Here is a tiny trained network, its code and every weight. The questions are about switching its units off for an input and a class, where a switched-off unit gives its printed mean instead of its output.

import numpy as np


def w(rows, s, z=0):
    codes = np.array(rows[::2]) - 128.0
    scale = np.full(codes.shape[1], s)
    scale[-1] = z or s
    return codes * scale


def norm(h):
    return h / np.sqrt((h * h).mean(-1, keepdims=True) + 1e-5)


def f(y):
    return np.maximum(y, 0)


def log_softmax(a):
    a = a - a.max(-1, keepdims=True)
    return a - np.log(np.exp(a).sum(-1, keepdims=True))


def net(x, mask):
    res = np.array(x, float).reshape(1, 5) / 4 @ E
    u = 0
    for l in range(4):
        y = f(norm(res) @ A[l][:, :-1].T + A[l][:, -1])
        res = res + np.where(mask[u : u + 8], y, B[l][:, -1]) @ B[l][:, :-1]
        u += 8
    return log_softmax(norm(res)[-1] @ U[:, :-1].T + U[:, -1])


A, B = {}, {}
E = w([
[132,133,128,124,115],'x0',
[124,122,130,132,142],'x1',
[182,37,255,124,125],'x2',
[193,229,210,130,164],'x3',
[119,135,124,7,172],'x4',
],0.0068)
A[0] = w([
[139,103,112,58,137,54],'0.n0',
[254,101,230,132,168,4],'0.n1',
[28,102,67,133,105,171],'0.n2',
[187,209,145,145,173,104],'0.n3',
[172,108,153,142,103,58],'0.n4',
[109,101,131,155,140,50],'0.n5',
[149,172,143,187,96,16],'0.n6',
[96,5,205,98,72,80],'0.n7',
],0.0087,0.0038)
B[0] = w([
[132,154,176,99,207,155],'0.n0',
[24,38,147,100,29,235],'0.n1',
[110,42,254,114,63,254],'0.n2',
[109,167,18,156,166,206],'0.n3',
[120,99,122,150,95,155],'0.n4',
[150,126,130,124,95,136],'0.n5',
[18,141,94,153,163,163],'0.n6',
[228,177,21,139,200,246],'0.n7',
],0.0075,0.0057)
A[1] = w([
[89,150,157,197,119,97],'1.n0',
[161,145,129,194,135,1],'1.n1',
[108,189,100,154,177,77],'1.n2',
[84,134,221,117,98,175],'1.n3',
[92,145,126,195,217,6],'1.n4',
[138,113,111,255,79,234],'1.n5',
[106,135,202,126,116,172],'1.n6',
[133,97,237,120,98,27],'1.n7',
],0.0098,0.0024)
B[1] = w([
[93,139,100,173,126,176],'1.n0',
[155,161,47,118,189,144],'1.n1',
[133,167,81,129,196,170],'1.n2',
[49,70,132,136,74,195],'1.n3',
[115,159,61,112,110,155],'1.n4',
[159,158,131,243,134,253],'1.n5',
[98,95,98,115,65,167],'1.n6',
[71,210,3,155,129,180],'1.n7',
],0.0078,0.0077)
A[2] = w([
[123,172,121,137,139,22],'2.n0',
[128,104,110,76,129,28],'2.n1',
[79,115,172,12,172,69],'2.n2',
[136,196,148,146,165,86],'2.n3',
[177,141,122,67,185,66],'2.n4',
[220,84,126,62,140,6],'2.n5',
[103,106,92,4,156,214],'2.n6',
[190,130,187,161,139,22],'2.n7',
],0.011,0.0026)
B[2] = w([
[146,117,125,133,160,152],'2.n0',
[113,74,113,138,130,160],'2.n1',
[139,162,2,236,31,199],'2.n2',
[83,139,68,82,188,167],'2.n3',
[107,116,238,127,190,164],'2.n4',
[111,45,168,189,212,170],'2.n5',
[85,77,172,35,115,254],'2.n6',
[188,135,108,114,128,142],'2.n7',
],0.0091,0.0059)
A[3] = w([
[145,78,154,175,99,156],'3.n0',
[131,115,104,125,102,124],'3.n1',
[129,163,152,30,170,1],'3.n2',
[148,122,145,223,141,120],'3.n3',
[87,127,137,17,133,117],'3.n4',
[91,111,133,144,99,40],'3.n5',
[247,141,129,165,139,97],'3.n6',
[124,107,200,53,170,157],'3.n7',
],0.015,0.0033)
B[3] = w([
[152,181,165,169,136,243],'3.n0',
[151,123,133,140,126,180],'3.n1',
[169,172,211,91,132,150],'3.n2',
[134,116,147,62,109,254],'3.n3',
[162,124,138,60,135,217],'3.n4',
[149,159,160,137,126,204],'3.n5',
[254,122,91,61,141,180],'3.n6',
[75,128,106,212,170,165],'3.n7',
],0.014,0.0074)
U = w([
[111,163,179,222,36,184],'0',
[86,85,159,41,52,231],'1',
[251,128,143,142,144,160],'2',
[116,42,171,148,224,16],'3',
[105,201,34,171,174,135],'4',
[120,194,162,23,203,3],'5',
],0.02,0.0016)

Each question gives the input, the list of numbers given to net, and the class t.
The units are the neurons (one row each of A and B). Each row of codes is followed by its name. A weight is (code - 128) times the scale printed after its matrix; where a second scale follows, it is the last column's (A, B and U).
mask holds one flag per neuron, layer by layer. A switched-off neuron (its flag False) gives its mean, the last column of its row in B, instead of its output. The means were averaged over made-up inputs and are rounded, as every weight is.
A unit's drop is (log p(t) with every unit on - log p(t) with that unit switched off) / (log p(t) with every unit on - log p(t) with every unit switched off).
most important unit: the unit with the biggest drop
top k neurons: the k neurons with the biggest drops, biggest first
k most important neurons of layer l: the k neurons of layer l with the biggest drops, biggest first
drop of u: that unit's drop, to one decimal
input [-7,8,-1,8,-3], class 4: top neuron -> (0.n3)
input [3,3,-8,-2,-5], class 0: top 2 neurons -> (0.n2 0.n7)
input [7,5,2,5,1], class 1: top 3 neurons -> (0.n1 1.n5 2.n2)
input [-8,-4,1,6,-4], class 0: top 2 neurons -> (0.n1 0.n7)
input [4,1,0,8,-4], class 4: top 2 neurons -> (0.n2 0.n3)
input [1,7,-6,0,-2], class 0: top 2 neurons -> (0.n7 0.n2)
input [-8,8,2,-8,-1], class 2: top 3 neurons -> (0.n7 0.n1 2.n6)
input [1,1,7,-2,-8], class 2: top 2 neurons -> (0.n7 3.n6)
input [-3,-5,4,-5,1], class 3: top 3 neurons -> (1.n5 0.n7 2.n5)
input [-2,-8,-8,0,7], class 1: 2 most important neurons of layer 2 -> (2.n2 2.n6)
input [-4,-7,-7,2,3], class 5: top 2 neurons -> (0.n1 1.n5)
input [2,-6,8,0,3], class 3: top 3 neurons -> (0.n7 0.n2 2.n5)
input [6,6,-1,0,7], class 1: top 3 neurons -> (2.n6 0.n7 2.n2)
input [1,2,3,3,4], class 1: most important unit -> 0.n1
input [-5,-1,3,0,-8], class 2: 2 most important neurons of layer 3 -> (3.n6 3.n3)
input [2,8,4,5,0], class 0: 2 most important neurons of layer 0 -> (0.n1 0.n3)
input [6,-1,-8,-3,8], class 1: 2 most important neurons of layer 0 -> (0.n2 0.n7)
input [-6,-6,-1,2,-8], class 4: 3 most important neurons of layer 0 -> (0.n2 0.n6 0.n1)
input [1,8,2,5,7], class 1: drop of 2.n6 -> 0.4
input [-2,-8,2,8,5], class 1: drop of 0.n1 -> 1.1
input [7,3,2,-1,5], class 3: most important unit -> 2.n5
input [4,8,-6,-6,-7], class 0: drop of 0.n5 -> 0.0
input [6,7,8,6,2], class 1: 2 most important neurons of layer 1 -> (1.n5 1.n7)
